Below are the code and all the weights of a small trained network. Each question names an input and a target symbol and asks about switching units off, where a switched-off unit gives its printed mean instead of its output.

import numpy as np


def w(rows, s, z=0):
    codes = np.array(rows[::2]) - 128.0
    scale = np.full(codes.shape[1], s)
    scale[-1] = z or s
    return codes * scale


def norm(h):
    return h / np.sqrt((h * h).mean(-1, keepdims=True) + 1e-5)


def softmax(a):
    e = np.exp(a - a.max(-1, keepdims=True))
    return e / e.sum(-1, keepdims=True)


def log_softmax(a):
    a = a - a.max(-1, keepdims=True)
    return a - np.log(np.exp(a).sum(-1, keepdims=True))


def net(x, mask):
    ids = ['γδεζηστ'.index(c) for c in x.split()]
    T = len(ids)
    res = E[ids] + P[:T]
    u = 0
    for l in range(3):
        r = norm(res)
        for j in range(2):
            rows = slice(4 * j, 4 * j + 4)
            q, k, v = (r @ M[l][rows].T for M in (Q, K, V))
            z = softmax(np.where(np.tri(T) > 0, q @ k.T / 4**0.5, -1e9)) @ v
            o = O[l][rows]
            res = res + np.where(mask[u + j], z, o[:, -1]) @ o[:, :-1]
        u += 2
    return log_softmax(norm(res)[-1] @ U[:, :-1].T + U[:, -1])


Q, K, V, O = {}, {}, {}, {}
E = w([
[176,145,149],'γ',
[72,143,7],'δ',
[155,112,66],'ε',
[154,103,57],'ζ',
[171,104,118],'η',
[123,117,140],'σ',
[35,222,90],'τ',
],0.011)
P = w([
[120,128,145],'0',
[55,131,37],'1',
[10,192,160],'2',
[133,185,145],'3',
[223,131,58],'4',
[135,62,171],'5',
[149,154,51],'6',
[113,71,165],'7',
[220,227,129],'8',
[115,62,169],'9',
[238,179,106],'10',
[110,61,172],'11',
],0.011)
Q[0] = w([
[145,109,103],'0.h0',
[157,149,157],'0.h0',
[89,110,254],'0.h0',
[109,155,164],'0.h0',
[94,134,194],'0.h1',
[136,54,152],'0.h1',
[124,156,147],'0.h1',
[250,82,81],'0.h1',
],0.011)
K[0] = w([
[184,72,146],'0.h0',
[154,255,42],'0.h0',
[112,98,22],'0.h0',
[170,174,191],'0.h0',
[79,123,161],'0.h1',
[48,126,209],'0.h1',
[137,172,80],'0.h1',
[36,218,37],'0.h1',
],0.0081)
V[0] = w([
[143,3,171],'0.h0',
[216,139,190],'0.h0',
[112,213,208],'0.h0',
[107,187,122],'0.h0',
[76,137,151],'0.h1',
[143,74,128],'0.h1',
[175,35,202],'0.h1',
[154,69,147],'0.h1',
],0.007)
O[0] = w([
[155,64,255,60],'0.h0',
[117,165,118,111],'0.h0',
[94,148,173,135],'0.h0',
[74,65,78,155],'0.h0',
[77,64,148,133],'0.h1',
[147,131,142,94],'0.h1',
[165,116,115,2],'0.h1',
[181,103,151,72],'0.h1',
],0.0066,0.0036)
Q[1] = w([
[132,45,140],'1.h0',
[141,183,58],'1.h0',
[135,47,228],'1.h0',
[107,130,100],'1.h0',
[56,133,97],'1.h1',
[220,41,2],'1.h1',
[78,144,150],'1.h1',
[171,237,143],'1.h1',
],0.0084)
K[1] = w([
[143,151,141],'1.h0',
[233,119,116],'1.h0',
[36,113,146],'1.h0',
[116,126,144],'1.h0',
[123,114,147],'1.h1',
[253,66,104],'1.h1',
[114,147,63],'1.h1',
[126,39,53],'1.h1',
],0.011)
V[1] = w([
[105,165,158],'1.h0',
[2,161,75],'1.h0',
[166,228,49],'1.h0',
[156,214,158],'1.h0',
[236,159,115],'1.h1',
[95,39,33],'1.h1',
[173,119,151],'1.h1',
[186,103,111],'1.h1',
],0.0098)
O[1] = w([
[29,78,167,126],'1.h0',
[29,129,37,203],'1.h0',
[192,145,135,254],'1.h0',
[176,186,2,152],'1.h0',
[154,183,111,127],'1.h1',
[229,3,23,179],'1.h1',
[114,159,207,95],'1.h1',
[243,167,115,119],'1.h1',
],0.0056,0.0057)
Q[2] = w([
[82,143,166],'2.h0',
[61,68,136],'2.h0',
[58,245,158],'2.h0',
[106,148,46],'2.h0',
[181,192,136],'2.h1',
[182,145,197],'2.h1',
[3,44,73],'2.h1',
[103,113,14],'2.h1',
],0.0068)
K[2] = w([
[111,199,168],'2.h0',
[117,184,147],'2.h0',
[162,120,150],'2.h0',
[187,154,196],'2.h0',
[129,97,94],'2.h1',
[87,145,77],'2.h1',
[159,82,176],'2.h1',
[138,109,252],'2.h1',
],0.012)
V[2] = w([
[54,209,42],'2.h0',
[167,117,92],'2.h0',
[76,116,91],'2.h0',
[188,45,153],'2.h0',
[38,86,86],'2.h1',
[84,170,94],'2.h1',
[161,123,18],'2.h1',
[168,254,151],'2.h1',
],0.0087)
O[2] = w([
[195,216,187,255],'2.h0',
[182,125,135,153],'2.h0',
[95,254,169,164],'2.h0',
[76,127,133,60],'2.h0',
[63,140,73,140],'2.h1',
[165,196,172,173],'2.h1',
[191,186,44,182],'2.h1',
[168,116,154,174],'2.h1',
],0.0078,0.0046)
U = w([
[115,249,240,170],'γ',
[82,168,76,45],'δ',
[153,112,114,68],'ε',
[144,101,112,101],'ζ',
[159,95,214,147],'η',
[58,111,195,254],'σ',
[43,213,111,106],'τ',
],0.011,0.0058)

Each question gives the input, a string of symbols that net reads in full, and the target symbol t.
The units are the heads (4 rows each of Q, K, V and O). Each row of codes is followed by its name. A weight is (code - 128) times the scale printed after its matrix; where a second scale follows, it is the last column's (O and U).
mask holds one flag per head, layer by layer. A switched-off head (its flag False) gives its mean, the last column of its rows in O, instead of its output. The means were averaged over made-up inputs and are rounded, as every weight is.
A unit's drop is (log p(t) with every unit on - log p(t) with that unit switched off) / (log p(t) with every unit on - log p(t) with every unit switched off).
The circuit of an input: a set's keep is (log p(t) with only the set's units on - log p(t) with every unit switched off) / (log p(t) with every unit on - log p(t) with every unit switched off). Starting from all 6 units, units are removed one at a time, each time the one whose removal leaves the highest keep (on an exact tie, the one counted first), for as long as the keep stays at least 0.8.
circuit, biggest first: the units of the circuit, biggest drop first
most important unit: the unit with the biggest drop
heads that matter: for each layer, one digit per head in row order, 1 if its drop is at least 0.15 and else 0, layers parted by /
input σ γ σ ε σ τ, target σ: circuit, biggest first => [2.h1; 0.h0]
input η γ σ δ τ τ, target η: most important unit => 0.h1
input γ σ ζ ε σ γ, target γ: circuit, biggest first => [0.h0; 1.h1; 0.h1]
input η τ γ η, target η: heads that matter => 01 / 00 / 11
input η η σ τ ε γ ζ ε, target η: circuit, biggest first => [2.h1; 0.h0; 0.h1; 1.h0]
input ζ σ τ σ η η ε ζ γ τ, target ζ: circuit, biggest first => [0.h1; 1.h0; 2.h0; 0.h0]
input γ ζ η δ σ τ γ ε γ σ η δ, target γ: circuit, biggest first => [1.h1; 0.h0; 0.h1]
input τ σ γ γ, target τ: circuit, biggest first => [1.h1; 0.h1; 2.h1]
input τ η τ τ η γ δ ε, target τ: heads that matter => 01 / 10 / 11
input γ ζ σ σ γ ζ δ ε σ ζ, target γ: heads that matter => 10 / 01 / 00
input σ η ζ γ τ η ζ ε, target σ: heads that matter => 10 / 00 / 00
input γ ζ τ ε τ γ σ γ τ γ δ η, target γ: heads that matter => 01 / 01 / 00
input γ ζ σ, target σ: heads that matter => 01 / 11 / 01
input η γ σ γ τ γ γ τ ζ γ γ δ, target η: most important unit => 2.h1
input τ ε ε γ η δ η γ η ε, target τ: circuit, biggest first => [2.h1; 1.h1]
input σ γ δ δ ε η, target σ: heads that matter => 10 / 10 / 01
input σ τ γ ε η ζ σ η γ ζ σ τ, target σ: circuit, biggest first => [0.h0; 2.h1; 0.h1; 1.h0]
input γ ζ τ γ σ ε γ η γ σ σ τ, target γ: circuit, biggest first => [1.h0; 1.h1; 0.h1; 2.h1]
input σ σ σ δ γ γ σ η γ ζ ζ ζ, target σ: heads that matter => 10 / 10 / 00
input η τ ζ σ, target η: circuit, biggest first => [1.h0; 2.h0; 0.h1]
input γ σ γ σ ζ γ, target γ: circuit, biggest first => [1.h1]
